Below are the code and all the weights of a small trained network. Each question names an input and a target symbol and asks about switching units off, where a switched-off unit gives its printed mean instead of its output.

import numpy as np


def w(rows, s, z=0):
    codes = np.array(rows[::2]) - 128.0
    scale = np.full(codes.shape[1], s)
    scale[-1] = z or s
    return codes * scale


def norm(h):
    return h / np.sqrt((h * h).mean(-1, keepdims=True) + 1e-5)


def f(y):
    return np.maximum(y, 0)


def softmax(a):
    e = np.exp(a - a.max(-1, keepdims=True))
    return e / e.sum(-1, keepdims=True)


def log_softmax(a):
    a = a - a.max(-1, keepdims=True)
    return a - np.log(np.exp(a).sum(-1, keepdims=True))


def net(x, mask):
    ids = ['αβγζηθλμξπσψ'.index(c) for c in x.split()]
    T = len(ids)
    res = E[ids] + P[:T]
    r = norm(res)
    for j in range(2):
        rows = slice(2 * j, 2 * j + 2)
        q, k, v = (r @ M[0][rows].T for M in (Q, K, V))
        z = softmax(np.where(np.tri(T) > 0, q @ k.T / 2**0.5, -1e9)) @ v
        o = O[0][rows]
        res = res + np.where(mask[j], z, o[:, -1]) @ o[:, :-1]
    y = f(norm(res) @ A[0][:, :-1].T + A[0][:, -1])
    res = res + np.where(mask[2:6], y, B[0][:, -1]) @ B[0][:, :-1]
    return log_softmax(norm(res)[-1] @ U[:, :-1].T + U[:, -1])


Q, K, V, O, A, B = {}, {}, {}, {}, {}, {}
E = w([
[117,164,108,133,137],'α',
[115,54,143,152,100],'β',
[106,87,163,142,136],'γ',
[70,83,202,130,128],'ζ',
[133,189,141,144,125],'η',
[209,163,100,150,142],'θ',
[49,91,162,227,172],'λ',
[222,173,53,254,148],'μ',
[65,210,241,27,85],'ξ',
[160,71,35,193,132],'π',
[137,172,149,126,128],'σ',
[100,200,100,174,85],'ψ',
],0.02)
P = w([
[184,183,183,127,213],'0',
[52,102,4,110,45],'1',
[42,111,44,130,64],'2',
[58,102,83,147,63],'3',
[52,106,117,165,53],'4',
[43,124,115,176,38],'5',
[42,134,126,184,38],'6',
],0.0048)
Q[0] = w([
[26,1,158,157,77],'h1',
[191,29,143,32,84],'h1',
[119,108,69,2,71],'h2',
[9,235,80,145,19],'h2',
],0.009)
K[0] = w([
[83,136,189,253,23],'h1',
[91,133,86,88,64],'h1',
[131,42,124,107,151],'h2',
[170,104,165,101,223],'h2',
],0.014)
V[0] = w([
[186,87,196,149,115],'h1',
[141,97,110,109,247],'h1',
[148,154,155,64,219],'h2',
[130,202,152,174,113],'h2',
],0.013)
O[0] = w([
[227,36,244,210,91,126],'h1',
[41,80,105,150,5,40],'h1',
[148,123,70,104,2,62],'h2',
[130,13,96,168,203,254],'h2',
],0.0084,0.0058)
A[0] = w([
[139,136,146,152,33,3],'n1',
[90,233,21,173,2,53],'n2',
[31,148,154,124,30,67],'n3',
[186,220,87,165,95,87],'n4',
],0.008,0.0045)
B[0] = w([
[113,86,91,60,254,155],'n1',
[164,155,152,88,163,254],'n2',
[66,77,224,87,171,188],'n3',
[237,15,99,94,153,174],'n4',
],0.009,0.0045)
U = w([
[90,93,187,125,61,141],'α',
[37,154,57,75,94,134],'β',
[171,83,82,133,78,193],'γ',
[169,74,148,50,143,58],'ζ',
[107,215,86,134,253,81],'η',
[184,134,95,81,142,144],'θ',
[27,100,103,219,132,44],'λ',
[145,130,55,207,118,253],'μ',
[78,196,171,83,111,250],'ξ',
[86,57,143,109,88,66],'π',
[65,96,146,124,132,61],'σ',
[176,199,210,208,100,74],'ψ',
],0.016,0.0049)

Each question gives the input, a string of symbols that net reads in full, and the target symbol t.
The units are the heads (2 rows each of Q, K, V and O) and the neurons (one row each of A and B). Each row of codes is followed by its name. A weight is (code - 128) times the scale printed after its matrix; where a second scale follows, it is the last column's (O, A, B and U).
mask holds one flag per unit, heads first, then neurons. A switched-off unit (its flag False) gives its mean, the last column of its rows in O or B, instead of its output. The means were averaged over made-up inputs and are rounded, as every weight is.
A unit's drop is (log p(t) with every unit on - log p(t) with that unit switched off) / (log p(t) with every unit on - log p(t) with every unit switched off).
The circuit of an input: a set's keep is (log p(t) with only the set's units on - log p(t) with every unit switched off) / (log p(t) with every unit on - log p(t) with every unit switched off). Starting from all 6 units, units are removed one at a time, each time the one whose removal leaves the highest keep (on an exact tie, the one counted first), for as long as the keep stays at least 0.8.
circuit, biggest first: the units of the circuit, biggest drop first
k most important neurons: the k neurons with the biggest drops, biggest first
heads that matter: for each layer, one digit per head in row order, 1 if its drop is at least 0.15 and else 0, layers parted by /
drop of u: that unit's drop, to one decimal
input β α ζ σ, target ψ: circuit, biggest first	[h1, h2]
input α θ γ ψ γ η, target β: circuit, biggest first	[h1]
input ζ ζ β γ ψ α, target ζ: heads that matter	01
input μ β ζ η, target λ: heads that matter	10
input ζ ψ β σ, target ζ: circuit, biggest first	[h2, n1, h1]
input σ ψ ψ γ λ ζ σ, target γ: heads that matter	01
input ξ ζ β ψ, target θ: circuit, biggest first	[h2, n2]
input ψ α β, target η: circuit, biggest first	[h2, h1]
input ζ ψ σ λ α, target ζ: circuit, biggest first	[h2, h1, n1]
input η β π α θ, target μ: 3 most important neurons	[n2, n3, n1]
input π λ μ ψ μ η ψ, target ξ: circuit, biggest first	[h1, h2]
input ζ ζ σ ψ ψ α ψ, target ζ: 2 most important neurons	[n4, n1]
input θ γ π γ ξ β ψ, target π: 2 most important neurons	[n3, n1]
input η γ θ α λ α η, target μ: circuit, biggest first	[h2]
input ξ β β θ ψ ψ, target θ: 2 most important neurons	[n4, n2]
input θ π ψ θ ψ ζ α, target π: drop of n1	0.0
input λ ψ β ζ, target η: drop of h1	0.7
input μ η ψ, target λ: drop of h1	1.4
